Here is a tiny trained network, its code and every weight. The questions are about switching its units off for an input and a target symbol, where a switched-off unit gives its printed mean instead of its output.

import numpy as np


def w(rows, s, z=0):
    codes = np.array(rows[::2]) - 128.0
    scale = np.full(codes.shape[1], s)
    scale[-1] = z or s
    return codes * scale


def f(y):
    return y / 2 * (1 + np.tanh(0.7978845608 * (y + 0.044715 * y**3)))


def softmax(a):
    e = np.exp(a - a.max(-1, keepdims=True))
    return e / e.sum(-1, keepdims=True)


def log_softmax(a):
    a = a - a.max(-1, keepdims=True)
    return a - np.log(np.exp(a).sum(-1, keepdims=True))


def net(x, mask):
    ids = ['ΔΘΦβγελμξπ'.index(c) for c in x.split()]
    T = len(ids)
    res = E[ids] + P[:T]
    q, k, v = (res @ M[0].T for M in (Q, K, V))
    z = softmax(np.where(np.tri(T) > 0, q @ k.T / 4**0.5, -1e9)) @ v
    res = res + np.where(mask[0], z, O[0][:, -1]) @ O[0][:, :-1]
    y = f(res @ A[0][:, :-1].T + A[0][:, -1])
    res = res + np.where(mask[1:25], y, B[0][:, -1]) @ B[0][:, :-1]
    return log_softmax(res[-1] @ U[:, :-1].T + U[:, -1])


Q, K, V, O, A, B = {}, {}, {}, {}, {}, {}
E = w([
[152,189,168,208,124,69,67],'Δ',
[218,50,114,223,35,85,63],'Θ',
[77,90,150,155,150,3,103],'Φ',
[165,171,140,82,133,151,116],'β',
[137,158,149,99,133,141,126],'γ',
[80,142,139,41,114,87,122],'ε',
[149,226,72,49,224,71,135],'λ',
[221,163,74,125,192,206,170],'μ',
[93,45,213,165,167,231,179],'ξ',
[164,72,8,176,221,133,195],'π',
],0.0077)
P = w([
[98,198,179,196,194,128,2],'0',
[107,228,39,212,97,108,166],'1',
[128,85,102,82,173,93,5],'2',
[70,162,74,141,95,150,211],'3',
[195,23,136,71,185,80,82],'4',
[55,95,102,77,121,171,233],'5',
[234,24,219,95,210,90,139],'6',
[86,157,136,105,87,151,206],'7',
],0.0066)
Q[0] = w([
[212,8,228,40,226,153,87],'head 0',
[253,61,236,226,85,47,170],'head 0',
[204,84,74,72,237,18,3],'head 0',
[231,46,208,109,245,49,37],'head 0',
],0.0064)
K[0] = w([
[205,28,29,34,126,142,247],'head 0',
[153,12,211,42,88,56,111],'head 0',
[69,133,144,2,252,226,231],'head 0',
[174,40,134,19,230,179,234],'head 0',
],0.006)
V[0] = w([
[48,14,104,230,170,94,155],'head 0',
[71,93,210,115,2,103,118],'head 0',
[136,74,197,104,125,250,161],'head 0',
[12,201,202,28,239,74,185],'head 0',
],0.0065)
O[0] = w([
[2,119,76,239,45,111,232,220],'head 0',
[15,34,229,65,77,45,72,107],'head 0',
[37,32,17,109,199,198,50,38],'head 0',
[184,114,103,16,38,236,150,1],'head 0',
],0.0067,0.0035)
A[0] = w([
[151,206,22,100,226,198,167,111],'neuron 0',
[122,205,179,180,74,176,125,129],'neuron 1',
[50,167,136,57,69,167,202,255],'neuron 2',
[148,209,196,97,201,90,153,189],'neuron 3',
[186,90,146,149,231,138,11,58],'neuron 4',
[221,188,208,71,170,156,102,179],'neuron 5',
[138,46,216,163,121,75,87,134],'neuron 6',
[118,177,36,119,149,158,229,54],'neuron 7',
[209,67,218,14,86,110,48,81],'neuron 8',
[202,170,11,70,88,145,140,208],'neuron 9',
[45,184,63,102,206,58,86,114],'neuron 10',
[119,62,107,70,183,150,3,188],'neuron 11',
[161,118,229,121,79,104,72,179],'neuron 12',
[161,86,167,93,225,121,3,101],'neuron 13',
[219,122,36,141,81,198,168,246],'neuron 14',
[216,101,233,45,75,136,51,106],'neuron 15',
[103,166,36,100,55,106,78,218],'neuron 16',
[100,52,176,153,35,105,94,132],'neuron 17',
[39,157,90,206,161,161,200,130],'neuron 18',
[99,110,56,121,63,103,186,56],'neuron 19',
[56,35,112,104,176,213,110,205],'neuron 20',
[51,182,195,152,237,121,144,148],'neuron 21',
[154,113,177,145,235,75,68,107],'neuron 22',
[101,190,78,147,90,124,65,240],'neuron 23',
],0.0067,0.004)
B[0] = w([
[42,117,210,162,55,50,85,165],'neuron 0',
[118,52,33,54,219,148,132,168],'neuron 1',
[153,143,141,242,150,18,179,179],'neuron 2',
[139,61,58,206,98,177,163,203],'neuron 3',
[228,157,209,89,248,231,58,155],'neuron 4',
[118,174,67,170,15,115,56,163],'neuron 5',
[63,182,187,190,80,149,100,253],'neuron 6',
[26,203,178,144,132,44,35,137],'neuron 7',
[168,126,149,13,138,42,7,143],'neuron 8',
[148,26,165,138,110,182,150,171],'neuron 9',
[215,22,165,99,214,203,156,159],'neuron 10',
[31,82,244,3,220,196,85,157],'neuron 11',
[62,199,57,131,112,86,103,198],'neuron 12',
[159,206,241,56,225,226,43,151],'neuron 13',
[211,39,114,116,167,151,195,200],'neuron 14',
[144,158,67,51,48,14,26,143],'neuron 15',
[129,18,152,84,251,151,217,162],'neuron 16',
[64,129,168,98,67,120,112,220],'neuron 17',
[179,134,124,46,123,50,106,232],'neuron 18',
[162,186,128,165,158,184,56,132],'neuron 19',
[59,92,89,160,42,86,99,166],'neuron 20',
[197,66,42,130,157,145,126,214],'neuron 21',
[159,165,155,209,145,216,76,185],'neuron 22',
[61,47,97,63,200,159,166,206],'neuron 23',
],0.006,0.0047)
U = w([
[193,39,48,147,195,134,226,240],'Δ',
[25,203,113,176,3,52,160,225],'Θ',
[102,207,211,210,174,160,104,11],'Φ',
[49,43,163,67,171,211,135,143],'β',
[75,163,135,48,127,24,62,2],'γ',
[205,127,189,126,202,193,148,62],'ε',
[130,209,171,73,173,136,107,154],'λ',
[96,186,22,139,116,179,82,83],'μ',
[107,202,159,75,152,147,120,183],'ξ',
[201,88,75,107,50,113,79,15],'π',
],0.0066,0.0038)

Each question gives the input, a string of symbols that net reads in full, and the target symbol t.
The units are the heads (4 rows each of Q, K, V and O) and the neurons (one row each of A and B). Each row of codes is followed by its name. A weight is (code - 128) times the scale printed after its matrix; where a second scale follows, it is the last column's (O, A, B and U).
mask holds one flag per unit, heads first, then neurons. A switched-off unit (its flag False) gives its mean, the last column of its rows in O or B, instead of its output. The means were averaged over made-up inputs and are rounded, as every weight is.
A unit's drop is (log p(t) with every unit on - log p(t) with that unit switched off) / (log p(t) with every unit on - log p(t) with every unit switched off).
The circuit of an input: a set's keep is (log p(t) with only the set's units on - log p(t) with every unit switched off) / (log p(t) with every unit on - log p(t) with every unit switched off). Starting from the 12 units with the biggest drops (on a tie, the unit counted first), units are removed one at a time, each time the one whose removal leaves the highest keep (on an exact tie, the one counted first), for as long as the keep stays at least 0.8.
units of the circuit, in order: the units of the circuit, biggest drop first
unit that matters most: the unit with the biggest drop
k most important neurons: the k neurons with the biggest drops, biggest first
drop when u is switched off: that unit's drop, to one decimal
input μ Δ β, target ε: units of the circuit, in order => [head 0; neuron 4]
input Φ Φ ξ Φ Δ ξ Δ, target β: units of the circuit, in order => [head 0; neuron 11]
input Θ Θ Θ Θ ξ ξ Θ Φ, target Δ: units of the circuit, in order => [neuron 10; neuron 21; head 0]
input Δ Θ Θ Δ ε, target γ: units of the circuit, in order => [head 0; neuron 8; neuron 15]
input Θ ξ Θ, target β: units of the circuit, in order => [head 0; neuron 11; neuron 16; neuron 23]
input λ λ Δ ξ, target Δ: units of the circuit, in order => [head 0; neuron 14; neuron 6; neuron 2]
input Θ Δ Θ Φ π Θ ε, target Δ: 2 most important neurons => [neuron 6; neuron 17]
input Φ Φ β Θ, target Δ: 3 most important neurons => [neuron 14; neuron 16; neuron 1]
input Θ Δ Θ Θ λ β Θ, target π: units of the circuit, in order => [head 0; neuron 15]
input Θ γ Θ Θ Φ ξ ξ ξ, target Θ: unit that matters most => neuron 14
input Θ λ Θ, target π: units of the circuit, in order => [head 0; neuron 15; neuron 5]
input Θ Φ Θ Φ Θ Δ Θ, target Φ: units of the circuit, in order => [head 0; neuron 22; neuron 6]
input Θ λ Θ Φ μ, target ε: units of the circuit, in order => [head 0; neuron 4; neuron 13]
input Φ Φ ε Θ Θ Θ Δ, target Φ: units of the circuit, in order => [neuron 22; neuron 6; head 0]
input Θ Θ ε Φ π Φ Θ β, target Δ: unit that matters most => neuron 21
input Θ Φ Θ Θ Θ Θ ξ, target β: 2 most important neurons => [neuron 11; neuron 20]
input Θ Θ Φ π Θ ξ λ, target β: 2 most important neurons => [neuron 11; neuron 0]
input Θ λ Δ, target π: 2 most important neurons => [neuron 5; neuron 15]
input Θ ε ξ μ Φ, target β: 2 most important neurons => [neuron 11; neuron 2]
input Θ Θ Θ γ β Δ, target Δ: 2 most important neurons => [neuron 21; neuron 10]
input Δ Δ Θ ξ Θ Θ λ ε, target Δ: unit that matters most => neuron 6
input β Θ π Θ Θ Θ λ, target π: 2 most important neurons => [neuron 5; neuron 0]
input Θ Φ Φ Θ Φ, target Θ: drop when head 0 is switched off => 1.3
input β β Θ, target λ: drop when neuron 13 is switched off => 0.2
input Θ Δ ξ Θ Δ, target β: drop when head 0 is switched off => 1.2
input ξ ξ π ξ, target Θ: 2 most important neurons => [neuron 20; neuron 7]
